Below are the code and all the weights of a small trained network. Each question names an input and a class and asks about switching units off, where a switched-off unit gives its printed mean instead of its output.

import numpy as np


def w(rows, s, z=0):
    codes = np.array(rows[::2]) - 128.0
    scale = np.full(codes.shape[1], s)
    scale[-1] = z or s
    return codes * scale


def f(y):
    return np.maximum(y, 0)


def log_softmax(a):
    a = a - a.max(-1, keepdims=True)
    return a - np.log(np.exp(a).sum(-1, keepdims=True))


def net(x, mask):
    res = np.array(x, float).reshape(1, 6) / 4 @ E
    y = f(res @ A[0][:, :-1].T + A[0][:, -1])
    res = res + np.where(mask, y, B[0][:, -1]) @ B[0][:, :-1]
    return log_softmax(res[-1] @ U[:, :-1].T + U[:, -1])


A, B = {}, {}
E = w([
[129,128,129,128,129,128,125,127,130],'x0',
[71,110,102,42,131,234,136,135,139],'x1',
[128,130,127,130,126,130,127,129,125],'x2',
[97,141,149,123,38,141,160,7,170],'x3',
[132,129,128,129,130,129,127,127,132],'x4',
[228,104,107,51,70,95,142,141,86],'x5',
],0.012)
A[0] = w([
[139,136,137,217,104,62,146,106,124,132],'neuron 1',
[106,143,123,118,136,152,132,118,132,118],'neuron 2',
[107,148,134,110,126,144,110,125,141,118],'neuron 3',
[206,124,117,102,161,77,112,200,108,148],'neuron 4',
[140,129,135,137,40,117,132,26,155,2],'neuron 5',
[115,134,131,119,156,135,123,170,123,85],'neuron 6',
[114,108,120,130,112,104,127,147,127,105],'neuron 7',
[129,123,133,122,184,140,131,178,126,66],'neuron 8',
[97,120,137,107,115,157,149,111,131,107],'neuron 9',
[74,125,135,140,116,164,119,65,158,118],'neuron 10',
[203,121,126,23,66,114,139,128,112,8],'neuron 11',
[107,120,120,16,139,230,118,161,117,2],'neuron 12',
[142,126,121,131,154,107,149,131,115,136],'neuron 13',
[124,127,122,129,193,143,122,209,101,153],'neuron 14',
[138,145,126,137,127,133,133,139,106,99],'neuron 15',
[216,134,129,144,108,61,120,176,87,136],'neuron 16',
[150,130,131,92,124,124,134,111,98,146],'neuron 17',
[158,117,121,64,96,90,139,132,108,151],'neuron 18',
[45,135,128,152,129,248,119,71,172,118],'neuron 19',
[169,124,120,55,104,100,154,123,102,136],'neuron 20',
[146,120,113,106,102,125,127,129,123,97],'neuron 21',
[138,123,119,99,120,131,130,113,125,63],'neuron 22',
[117,132,120,119,105,151,113,118,119,102],'neuron 23',
[64,129,134,209,192,135,115,125,159,164],'neuron 24',
[61,133,137,233,208,130,137,129,151,68],'neuron 25',
[122,116,121,107,132,176,130,132,155,149],'neuron 26',
[129,132,123,145,169,113,123,131,120,114],'neuron 27',
[98,117,116,114,206,132,128,204,106,60],'neuron 28',
[87,128,133,116,149,175,124,113,150,115],'neuron 29',
[132,132,134,221,106,81,119,94,134,32],'neuron 30',
[112,125,118,39,132,251,123,157,132,126],'neuron 31',
[118,127,131,130,65,117,130,47,148,125],'neuron 32',
],0.013,0.011)
B[0] = w([
[147,158,126,174,121,217,133,100,168,227],'neuron 1',
[114,122,133,116,129,117,144,141,106,152],'neuron 2',
[115,124,129,110,131,119,138,137,118,148],'neuron 3',
[103,95,122,82,132,54,122,178,93,240],'neuron 4',
[165,113,126,209,108,176,87,214,184,214],'neuron 5',
[126,124,121,137,134,144,135,93,116,154],'neuron 6',
[138,141,143,127,150,115,155,142,136,132],'neuron 7',
[109,137,132,112,133,151,130,77,136,165],'neuron 8',
[111,112,111,112,141,105,129,123,101,163],'neuron 9',
[121,133,128,78,157,85,152,112,99,201],'neuron 10',
[116,174,138,152,126,199,158,3,135,217],'neuron 11',
[179,119,132,214,91,162,84,223,197,207],'neuron 12',
[125,111,129,127,116,126,133,147,108,154],'neuron 13',
[162,153,128,188,102,194,122,115,175,224],'neuron 14',
[133,112,130,112,135,117,120,114,130,133],'neuron 15',
[118,103,127,76,134,55,110,181,113,242],'neuron 16',
[125,117,121,142,137,130,116,151,125,175],'neuron 17',
[126,111,126,147,136,134,121,174,139,214],'neuron 18',
[99,111,126,40,147,31,134,113,62,247],'neuron 19',
[143,134,126,162,133,151,111,166,155,216],'neuron 20',
[130,143,132,143,123,167,146,120,130,154],'neuron 21',
[121,128,120,123,134,146,150,110,107,138],'neuron 22',
[127,137,140,102,145,108,133,121,134,143],'neuron 23',
[163,151,132,192,103,221,117,99,181,242],'neuron 24',
[148,113,124,181,108,167,107,190,160,224],'neuron 25',
[98,114,126,113,138,125,140,126,103,178],'neuron 26',
[134,129,140,135,125,132,146,157,143,154],'neuron 27',
[116,155,135,138,134,169,157,62,123,194],'neuron 28',
[121,114,118,98,136,85,146,140,99,177],'neuron 29',
[97,135,124,117,142,177,151,59,103,184],'neuron 30',
[136,160,137,170,125,189,139,56,150,246],'neuron 31',
[132,154,134,162,123,190,138,82,145,224],'neuron 32',
],0.022,0.015)
U = w([
[164,123,135,180,91,124,54,212,167,211],'0',
[104,175,147,138,125,149,175,7,119,145],'1',
[75,84,124,46,162,1,128,164,48,4],'2',
],0.011,0.00036)

Each question gives the input, the list of numbers given to net, and the class t.
The units are the neurons (one row each of A and B). Each row of codes is followed by its name. A weight is (code - 128) times the scale printed after its matrix; where a second scale follows, it is the last column's (A, B and U).
mask holds one flag per neuron, in row order. A switched-off neuron (its flag False) gives its mean, the last column of its row in B, instead of its output. The means were averaged over made-up inputs and are rounded, as every weight is.
A unit's drop is (log p(t) with every unit on - log p(t) with that unit switched off) / (log p(t) with every unit on - log p(t) with every unit switched off).
The circuit of an input: a set's keep is (log p(t) with only the set's units on - log p(t) with every unit switched off) / (log p(t) with every unit on - log p(t) with every unit switched off). Starting from the 12 units with the biggest drops (on a tie, the unit counted first), units are removed one at a time, each time the one whose removal leaves the highest keep (on an exact tie, the one counted first), for as long as the keep stays at least 0.8.
units of the circuit, in order: the units of the circuit, biggest drop first
unit that matters most: the unit with the biggest drop
top k neurons: the k neurons with the biggest drops, biggest first
drop of u: that unit's drop, to one decimal
input [-3,8,8,5,6,-3], class 2: units of the circuit, in order	(neuron 19)
input [8,4,7,-6,3,0], class 1: top 2 neurons	(neuron 28; neuron 5)
input [5,6,4,-5,1,0], class 1: top 3 neurons	(neuron 31; neuron 28; neuron 5)
input [2,7,3,1,-1,-4], class 2: top 2 neurons	(neuron 19; neuron 11)
input [7,7,-4,-7,2,-1], class 1: top 2 neurons	(neuron 28; neuron 31)
input [2,-8,3,0,3,2], class 2: top 2 neurons	(neuron 16; neuron 24)
input [7,1,0,-1,3,0], class 1: top 3 neurons	(neuron 12; neuron 5; neuron 25)
input [0,6,-2,-5,8,0], class 1: top 3 neurons	(neuron 31; neuron 28; neuron 5)
input [-4,-4,3,1,-1,-2], class 1: top 2 neurons	(neuron 12; neuron 5)
input [8,4,4,3,1,-1], class 2: top 2 neurons	(neuron 19; neuron 11)
input [8,5,-5,1,-4,4], class 1: top 2 neurons	(neuron 11; neuron 31)
input [0,7,4,-2,6,-1], class 1: top 2 neurons	(neuron 31; neuron 5)
input [4,6,-2,8,3,-4], class 2: drop of neuron 19	0.7
input [-5,2,2,-4,7,-3], class 1: unit that matters most	neuron 5
input [-4,3,-4,-7,-8,-8], class 1: drop of neuron 28	1.7
input [-2,-7,-2,-2,6,7], class 2: drop of neuron 16	0.1
